Here is a tiny trained network, its code and every weight. The questions are about switching its units off for an input and a class, where a switched-off unit gives its printed mean instead of its output.

import numpy as np


def w(rows, s, z=0):
    codes = np.array(rows[::2]) - 128.0
    scale = np.full(codes.shape[1], s)
    scale[-1] = z or s
    return codes * scale


def norm(h):
    return h / np.sqrt((h * h).mean(-1, keepdims=True) + 1e-5)


def f(y):
    return y / 2 * (1 + np.tanh(0.7978845608 * (y + 0.044715 * y**3)))


def log_softmax(a):
    a = a - a.max(-1, keepdims=True)
    return a - np.log(np.exp(a).sum(-1, keepdims=True))


def net(x, mask):
    res = np.array(x, float).reshape(1, 8) / 4 @ E
    u = 0
    for l in range(2):
        y = f(norm(res) @ A[l][:, :-1].T + A[l][:, -1])
        res = res + np.where(mask[u : u + 6], y, B[l][:, -1]) @ B[l][:, :-1]
        u += 6
    return log_softmax(norm(res)[-1] @ U[:, :-1].T + U[:, -1])


A, B = {}, {}
E = w([
[38,194,85,35,95,93,108,81,166,74],'x0',
[116,119,148,104,133,151,123,50,58,164],'x1',
[131,48,221,131,147,89,164,116,113,55],'x2',
[163,211,156,118,229,162,44,204,61,94],'x3',
[135,130,130,136,132,123,114,124,131,128],'x4',
[124,129,130,133,131,128,125,127,129,128],'x5',
[68,90,221,93,154,254,69,139,199,94],'x6',
[127,136,133,141,126,127,125,125,128,121],'x7',
],0.0054)
A[0] = w([
[119,152,135,156,140,59,150,227,203,60,3],'0.n1',
[132,149,129,101,182,127,90,179,44,59,4],'0.n2',
[179,156,121,124,132,4,149,110,68,115,7],'0.n3',
[93,130,163,110,155,136,123,16,2,143,11],'0.n4',
[63,146,132,69,131,57,92,113,142,84,16],'0.n5',
[124,90,203,123,131,67,169,130,76,24,20],'0.n6',
],0.0097,0.0041)
B[0] = w([
[213,40,100,59,39,182,78,137,130,188,217],'0.n1',
[103,192,246,96,121,88,198,162,152,169,243],'0.n2',
[36,98,112,160,130,105,93,156,58,77,253],'0.n3',
[221,56,87,93,48,160,93,197,197,146,229],'0.n4',
[189,164,100,149,164,155,200,70,110,32,213],'0.n5',
[108,175,64,162,171,149,85,94,158,215,241],'0.n6',
],0.012,0.0038)
A[1] = w([
[66,59,205,119,169,177,68,130,183,79,5],'1.n1',
[83,50,164,139,83,57,187,37,199,151,53],'1.n2',
[91,225,38,159,187,154,67,110,168,212,31],'1.n3',
[72,97,152,88,154,202,87,113,153,90,23],'1.n4',
[206,55,185,240,197,146,139,134,100,142,49],'1.n5',
[55,90,131,207,138,231,100,157,85,1,142],'1.n6',
],0.012,0.0028)
B[1] = w([
[95,89,87,192,79,42,134,131,31,198,234],'1.n1',
[154,226,244,94,222,159,74,231,91,140,253],'1.n2',
[113,58,183,194,175,174,149,60,186,164,253],'1.n3',
[132,125,2,176,116,39,125,163,60,109,217],'1.n4',
[97,193,65,33,112,130,141,37,185,15,245],'1.n5',
[139,62,226,139,113,109,197,110,142,116,229],'1.n6',
],0.0089,0.0059)
U = w([
[42,79,84,206,113,22,121,161,7,99,97],'0',
[136,218,248,75,190,134,109,208,123,166,80],'1',
[220,83,61,52,42,170,58,171,177,164,77],'2',
[127,105,154,127,120,134,158,114,153,129,254],'3',
[88,130,105,208,186,186,126,52,182,203,80],'4',
[143,176,86,77,140,129,188,44,161,2,71],'5',
[131,99,161,130,109,137,153,125,138,131,209],'6',
],0.0072,0.0082)

Each question gives the input, the list of numbers given to net, and the class t.
The units are the neurons (one row each of A and B). Each row of codes is followed by its name. A weight is (code - 128) times the scale printed after its matrix; where a second scale follows, it is the last column's (A, B and U).
mask holds one flag per neuron, layer by layer. A switched-off neuron (its flag False) gives its mean, the last column of its row in B, instead of its output. The means were averaged over made-up inputs and are rounded, as every weight is.
A unit's drop is (log p(t) with every unit on - log p(t) with that unit switched off) / (log p(t) with every unit on - log p(t) with every unit switched off).
The circuit of an input: a set's keep is (log p(t) with only the set's units on - log p(t) with every unit switched off) / (log p(t) with every unit on - log p(t) with every unit switched off). Starting from all 12 units, units are removed one at a time, each time the one whose removal leaves the highest keep (on an exact tie, the one counted first), for as long as the keep stays at least 0.8.
units of the circuit, in order: the units of the circuit, biggest drop first
unit that matters most: the unit with the biggest drop
top k neurons: the k neurons with the biggest drops, biggest first
top k neurons in layer l: the k neurons of layer l with the biggest drops, biggest first
input [-7,8,8,7,-7,-6,-5,7], class 2: unit that matters most -> 0.n4
input [-7,-3,-7,-4,6,0,-5,-2], class 4: units of the circuit, in order -> [1.n3 0.n4]
input [4,-1,2,-3,-2,-3,2,-1], class 5: top 3 neurons -> [0.n5 0.n3 1.n3]
input [-6,0,-7,-8,-5,7,5,-6], class 1: top 2 neurons -> [1.n2 0.n6]
input [1,-8,1,6,-7,-4,-7,2], class 2: top 2 neurons -> [0.n1 1.n1]
input [-1,8,4,6,-2,-3,7,6], class 2: top 2 neurons in layer 0 -> [0.n4 0.n3]
input [8,5,-5,6,-3,1,8,-3], class 0: top 2 neurons -> [1.n4 0.n6]
input [-5,-6,3,1,-3,-2,4,0], class 2: top 2 neurons -> [0.n1 0.n3]
input [-2,-8,-2,7,-1,1,7,5], class 2: top 3 neurons in layer 1 -> [1.n2 1.n6 1.n3]
input [-7,7,-4,3,1,3,5,-5], class 2: top 3 neurons -> [0.n4 0.n3 0.n5]
input [-6,8,4,5,1,-7,7,4], class 2: top 4 neurons in layer 0 -> [0.n4 0.n3 0.n5 0.n2]
input [-7,4,8,4,-4,8,-7,2], class 4: top 3 neurons -> [0.n6 0.n5 1.n3]
input [-2,-3,-3,-7,7,-7,7,6], class 0: top 2 neurons in layer 0 -> [0.n2 0.n6]
input [-1,5,4,3,-4,1,5,-4], class 0: top 2 neurons -> [1.n1 0.n1]
input [1,-6,2,-6,0,-8,2,-6], class 1: top 2 neurons -> [1.n2 0.n4]
input [-8,6,-6,-3,1,8,0,-4], class 5: top 3 neurons -> [1.n5 0.n6 0.n1]
input [7,-8,0,-6,4,4,-1,-4], class 2: top 2 neurons in layer 1 -> [1.n5 1.n6]
input [8,6,0,-6,3,-8,5,3], class 5: units of the circuit, in order -> [0.n5]
input [-4,5,6,3,3,-1,5,-3], class 4: top 4 neurons in layer 0 -> [0.n6 0.n3 0.n1 0.n5]
input [-6,-8,3,-6,6,7,8,8], class 0: units of the circuit, in order -> [1.n1]
input [-8,-2,-8,6,2,2,6,4], class 4: top 3 neurons in layer 1 -> [1.n3 1.n2 1.n1]
input [-7,3,-5,0,-6,-3,-3,-1], class 5: top 2 neurons -> [1.n5 0.n6]
input [-7,0,5,-6,2,-7,-6,-2], class 5: top 2 neurons in layer 1 -> [1.n5 1.n1]
input [8,-8,-1,-3,-4,-5,-6,0], class 2: top 2 neurons -> [0.n1 1.n5]
input [-6,-4,7,-3,5,-6,2,1], class 4: top 3 neurons -> [0.n6 1.n3 0.n5]
input [-8,-5,-3,1,-8,0,8,6], class 0: top 2 neurons in layer 1 -> [1.n1 1.n4]
input [5,7,7,5,1,-3,-4,-4], class 2: units of the circuit, in order -> [0.n4]
input [-5,5,-6,-4,4,-1,8,-4], class 0: top 2 neurons in layer 1 -> [1.n4 1.n1]
